Below are the code and all the weights of a small trained network. Each question names an input and a target symbol and asks about switching units off, where a switched-off unit gives its printed mean instead of its output.

import numpy as np


def w(rows, s, z=0):
    codes = np.array(rows[::2]) - 128.0
    scale = np.full(codes.shape[1], s)
    scale[-1] = z or s
    return codes * scale


def norm(h):
    return h / np.sqrt((h * h).mean(-1, keepdims=True) + 1e-5)


def softmax(a):
    e = np.exp(a - a.max(-1, keepdims=True))
    return e / e.sum(-1, keepdims=True)


def log_softmax(a):
    a = a - a.max(-1, keepdims=True)
    return a - np.log(np.exp(a).sum(-1, keepdims=True))


def net(x, mask):
    ids = ['ΘΛΠαγδεημσω'.index(c) for c in x.split()]
    T = len(ids)
    res = E[ids] + P[:T]
    u = 0
    for l in range(2):
        r = norm(res)
        for j in range(3):
            rows = slice(3 * j, 3 * j + 3)
            q, k, v = (r @ M[l][rows].T for M in (Q, K, V))
            z = softmax(np.where(np.tri(T) > 0, q @ k.T / 3**0.5, -1e9)) @ v
            o = O[l][rows]
            res = res + np.where(mask[u + j], z, o[:, -1]) @ o[:, :-1]
        u += 3
    return log_softmax(norm(res)[-1] @ U[:, :-1].T + U[:, -1])


Q, K, V, O = {}, {}, {}, {}
E = w([
[92,94,196,130],'Θ',
[47,142,162,200],'Λ',
[58,201,105,67],'Π',
[91,90,201,136],'α',
[77,58,190,69],'γ',
[233,167,113,154],'δ',
[156,32,5,103],'ε',
[48,143,164,207],'η',
[103,77,214,138],'μ',
[160,33,126,93],'σ',
[119,45,108,81],'ω',
],0.016)
P = w([
[138,73,128,255],'0',
[140,81,154,216],'1',
[134,93,166,190],'2',
[127,97,179,170],'3',
[119,92,185,149],'4',
[110,90,192,128],'5',
[105,82,202,111],'6',
[99,85,211,98],'7',
[95,85,205,91],'8',
],0.008)
Q[0] = w([
[119,126,214,82],'L0H1',
[148,190,49,6],'L0H1',
[138,205,194,206],'L0H1',
[19,66,95,169],'L0H2',
[153,66,116,21],'L0H2',
[59,76,205,188],'L0H2',
[10,172,132,164],'L0H3',
[67,195,141,124],'L0H3',
[165,175,64,124],'L0H3',
],0.013)
K[0] = w([
[74,140,202,75],'L0H1',
[62,136,83,248],'L0H1',
[162,176,190,125],'L0H1',
[51,62,148,137],'L0H2',
[174,49,121,148],'L0H2',
[69,116,188,177],'L0H2',
[57,199,173,76],'L0H3',
[100,154,214,135],'L0H3',
[102,198,99,177],'L0H3',
],0.014)
V[0] = w([
[66,95,149,69],'L0H1',
[172,178,163,89],'L0H1',
[10,126,144,112],'L0H1',
[204,143,76,111],'L0H2',
[169,120,107,102],'L0H2',
[148,94,185,165],'L0H2',
[58,142,181,163],'L0H3',
[98,193,158,63],'L0H3',
[69,172,146,108],'L0H3',
],0.012)
O[0] = w([
[168,43,90,185,221],'L0H1',
[103,126,254,104,57],'L0H1',
[182,113,31,133,193],'L0H1',
[67,146,154,83,1],'L0H2',
[90,156,202,100,74],'L0H2',
[208,178,138,148,244],'L0H2',
[44,123,160,104,162],'L0H3',
[143,126,78,86,42],'L0H3',
[100,132,63,46,87],'L0H3',
],0.0085,0.0081)
Q[1] = w([
[82,126,181,156],'L1H1',
[142,122,95,65],'L1H1',
[124,185,138,128],'L1H1',
[72,174,149,184],'L1H2',
[155,143,221,112],'L1H2',
[138,253,127,133],'L1H2',
[164,181,186,119],'L1H3',
[92,106,155,165],'L1H3',
[169,135,88,77],'L1H3',
],0.015)
K[1] = w([
[130,211,174,110],'L1H1',
[86,85,94,173],'L1H1',
[86,159,102,141],'L1H1',
[61,145,93,191],'L1H2',
[165,164,151,188],'L1H2',
[63,249,127,150],'L1H2',
[83,147,153,108],'L1H3',
[147,48,174,145],'L1H3',
[138,202,74,148],'L1H3',
],0.014)
V[1] = w([
[176,41,84,201],'L1H1',
[108,34,94,48],'L1H1',
[52,126,87,213],'L1H1',
[222,25,128,164],'L1H2',
[151,77,158,59],'L1H2',
[150,155,88,159],'L1H2',
[75,170,228,2],'L1H3',
[19,151,6,114],'L1H3',
[233,104,105,109],'L1H3',
],0.0072)
O[1] = w([
[116,136,117,81,225],'L1H1',
[61,111,120,119,117],'L1H1',
[190,119,34,186,152],'L1H1',
[134,157,217,144,231],'L1H2',
[162,104,145,231,122],'L1H2',
[83,171,77,95,146],'L1H2',
[145,92,53,198,8],'L1H3',
[179,255,196,180,93],'L1H3',
[52,165,94,63,166],'L1H3',
],0.0073,0.014)
U = w([
[117,86,158,25,40],'Θ',
[147,166,102,166,160],'Λ',
[173,176,37,67,245],'Π',
[196,69,170,60,3],'α',
[249,55,101,232,124],'γ',
[112,209,206,112,226],'δ',
[175,146,118,137,3],'ε',
[138,182,104,188,188],'η',
[92,105,107,165,83],'μ',
[58,86,127,86,131],'σ',
[170,144,118,134,3],'ω',
],0.015,0.0049)

Each question gives the input, a string of symbols that net reads in full, and the target symbol t.
The units are the heads (3 rows each of Q, K, V and O). Each row of codes is followed by its name. A weight is (code - 128) times the scale printed after its matrix; where a second scale follows, it is the last column's (O and U).
mask holds one flag per head, layer by layer. A switched-off head (its flag False) gives its mean, the last column of its rows in O, instead of its output. The means were averaged over made-up inputs and are rounded, as every weight is.
A unit's drop is (log p(t) with every unit on - log p(t) with that unit switched off) / (log p(t) with every unit on - log p(t) with every unit switched off).
The circuit of an input: a set's keep is (log p(t) with only the set's units on - log p(t) with every unit switched off) / (log p(t) with every unit on - log p(t) with every unit switched off). Starting from all 6 units, units are removed one at a time, each time the one whose removal leaves the highest keep (on an exact tie, the one counted first), for as long as the keep stays at least 0.8.
circuit, biggest first: the units of the circuit, biggest drop first
heads that matter: for each layer, one digit per head in row order, 1 if its drop is at least 0.15 and else 0, layers parted by /
drop of u: that unit's drop, to one decimal
input μ η γ ω γ Θ α Π, target Π: heads that matter -> 001 / 000
input ε Π σ γ ε γ μ, target γ: circuit, biggest first -> (L0H1)
input α Θ σ Λ, target σ: circuit, biggest first -> (L0H3, L1H3)
input α η Θ γ ω Λ, target γ: heads that matter -> 110 / 000
input ω μ μ Λ, target μ: heads that matter -> 011 / 011
input μ η μ σ η, target σ: circuit, biggest first -> (L0H3, L1H3)
input η μ σ μ η μ Θ, target γ: heads that matter -> 110 / 000
input γ Π δ, target δ: heads that matter -> 100 / 000
input ε Θ α η Π ε ε η, target Π: circuit, biggest first -> (L0H3, L0H2)
input Π Π Θ Θ Λ η Λ, target Π: circuit, biggest first -> (L0H3, L0H2, L1H2)
input ε Π Λ, target Π: heads that matter -> 001 / 000
input σ η η, target σ: circuit, biggest first -> (L0H3, L1H2)
input Θ γ ω η α σ Λ, target σ: heads that matter -> 001 / 001
input δ Π γ Π η, target Π: circuit, biggest first -> (L0H3)
input ε α γ, target γ: heads that matter -> 110 / 000
input ε μ δ Θ γ η ε σ ε, target Θ: heads that matter -> 110 / 001
input η γ μ γ Θ ε ω, target γ: drop of L1H3 -> -0.1
input ε δ γ ω Λ η γ Θ, target γ: drop of L0H1 -> 0.9
input γ γ ε γ ε η, target γ: drop of L0H1 -> 1.2
input ε γ γ α ε, target α: drop of L0H1 -> 0.8
input δ η η, target δ: circuit, biggest first -> (L0H1)
